[[138 116 103 131 108 125 125]
 [140 114 103 128 110 127 129]] Answer: 138, 129

[116 144 136 108 103] Answer: 116, 103

[121 128 147 151 139 129 123] Answer: 121, 123

[110 100 148 129 146 122 126] Answer: 110, 126

[[148 129 101 145]
 [152 139 141 127]
 [130 128 129 129]] Answer: 148, 129

[[117 112 123 128 137 143 129]
 [106 134 113 104 106 115 110]
 [156 152 148 103 105 142 130]] Answer: 117, 130

[[131 142 148 137]
 [121 122 106 134]] Answer: 131, 134

[126 144 111 128 138 128 107] Answer: 126, 107
---
Q: [123 134 106 137 136 152 149]
A: 134
Q: [133 140 137 112 104 132 120]
A: 140
Q: [142 150 112  99 116]
A: 150
Q: [129 135 133 105]
A: 135
Q: [140 101 121 128 123 106 114]
A: 101
Q: [121 132 109 157]
A: 132
Q: [148 154 157 154 143]
A: 154
---
[[113 118 129 123 131 139]
 [ 99 131 109 129 127 134]
 [115 116 134 105 142 117]]
105

[[129 117 136 114 148]
 [107 109 129 123 145]
 [121 119 121 125 116]]
121

[[120 154 100 142 133 154]
 [123 125 129 123 108 126]
 [136 154 105 155 157 147]]
155

[[129 152 111 143]
 [135 133 136 114]
 [141 135 148 100]]
135

[[110 120 140 107]
 [144 136 139 132]
 [127 111 133 112]]
111

[[123 140 137 128]
 [109 128 107 140]
 [117 136 134 130]]
136

[[149 151 119 127 122]
 [115 112 112 155 117]
 [152 120 152 134 136]]
152

[[118 123 125 121 144 137]
 [123 128 131 121 145 118]
 [118 142 122 125 153 125]]
125

[[102 124 124 139 134]
 [124 130 129 129 125]
 [137 120 120 141 140]]
120
---
[[111 123 109 115 136]
 [115 139 104 121 108]
 [147 138 154 116 139]] Out: 136

[[129 128 127 127 128]
 [128 127 129 129 128]
 [130 104 110 103 128]] Out: 128

[[138 138 110 121 119]
 [131 129 157 133 149]
 [112 116 105 129 105]] Out: 119

[[103 150 154 104 113]
 [101 144 150 102 126]
 [104 110 121 103 150]] Out: 113

[[126 137 133 138 142]
 [128 128 129 128 130]
 [145 126 101 140 142]] Out: 142

[[124 117 120 124 115]
 [129 115 113 133 107]
 [120 123 129 119 125]] Out: 115

[[152 102 115 130 146]
 [149 105 116 130 143]
 [127 127 128 127 126]] Out: 146

[[125 140 135 139 142]
 [122 151 122 132 132]
 [127 145 117 123 122]] Out: 142

[[123 132 128 101 118]
 [123 129 132 111 130]
 [123 112 122 105 125]] Out: 118
---
Input:
[[141 122 100 128 124 119]
 [105 120 128 121 107 125]
 [139 118 104 126 114 120]]
Output: 104

Input: [128 110 121 119 124 101]
Output: 110

Input: [109 138 136 153 149 128]
Output: 128

Input: [106 147 105 149 117 146]
Output: 106

Input: [140 104 122 117]
Output: 117

Input: [148 123 114 107]
Output: 114
---
[[127 133 133 117]
 [125 149 137 101]] Answer: 149

[[142 102 127 131 119]
 [132 135 115 125 123]] Answer: 115

[[125 107 110 108]
 [120 105 124 114]] Answer: 105

[[119 150 147 123 130 139 143]
 [119 130 145 126 132 137 134]] Answer: 132

[[107 146 132 134 108 105 137]
 [114 127 130 122 117 109 130]] Answer: 117

[[144 107 114 140 142 116]
 [110 112 130 141 149 143]] Answer: 141

[[141 144 128 122 127 142 124]
 [154 126 140 147 131 121 121]] Answer: 131

[[129 131 149 120 127 127 136]
 [134 118 150 124 126 135 151]] Answer: 126

[[122 117 136 119]
 [102 120 143 118]] Answer: 120

[[112 117 153 100]
 [129 140 110 152]] Answer: 140
---
[[127 129 132 134 129 126]
 [130 125 135 115 130 125]
 [153 130 125 126 135 125]] Answer: 129

[[148 152 157 132 107 138]
 [142 111 144 140 115 154]
 [130 147 128 130 139 122]] Answer: 152

[[129 124 134 132]
 [135 128 102 134]
 [121 130 139 122]] Answer: 124

[[128 125 124 125 125 131]
 [142 141 112 119 127 132]
 [152 147 107 110 132 129]] Answer: 125

[[107 137 130 128 128 129]
 [103 145 134 127 128 128]
 [117 150 151 115 125 127]] Answer: 137

[[112 105 125 142 125 115]
 [129 127 128 126 128 127]
 [136 127 113 126 137 138]] Answer: 105

[[100 125 105 127 122 121 137]
 [133 143 134 132 135 124 147]
 [123 113 127 129 129 143 127]] Answer: 125

[[120 135 136 128]
 [135 138 134 154]
 [125 132 125 121]] Answer: 135

[[130 142 124 109 106 128]
 [131 125 124 126 124 127]
 [124 127 125 142 142 128]] Answer: 142
---
[[112 105 132 139 121]
 [126 118 131 108 150]
 [ 99 130 115 143 106]] value 105

[[126 116 135 125 124 117 104]
 [125 116 136 129 128 112 114]
 [126 125 130 135 136 118 140]] value 116

[[112 109 150 132]
 [115 132 144 147]
 [112 155 113 131]] value 109

[[135 130 157 128 130]
 [121 127 135 130 130]
 [130 131 127 132 120]] value 130

[[134 126 124 106 138 126]
 [124 120 125 136 123 139]
 [122 132 141 114 128 139]] value 126

[[130 125 125 127 133]
 [136 116 111 118 149]
 [133 121 120 123 139]] value 125
---
[[130 129 123 124 121]
 [128 134 114 126 120]
 [127 129 132 129 150]] => 121

[[120 124 118 121 132 126 127]
 [129 128 143 134 126 135 124]
 [120 116 158 124 121 133 122]] => 127

[[123 128 133 131]
 [142 127 122 120]
 [135 128 155 129]] => 131

[[153 151 153 114]
 [135 148 153 140]
 [123 127 137 134]] => 114

[[139 109 125 144 134]
 [124 121 140 119 122]
 [129 137 113 149 148]] => 134

[[118 102 145 130]
 [123 118 127 128]
 [121 156 113 124]] => 130

[[139 133 127 107 139 149 125]
 [142 122 152 153 120 110 128]
 [110 114 117 151 145 131 144]] => 125
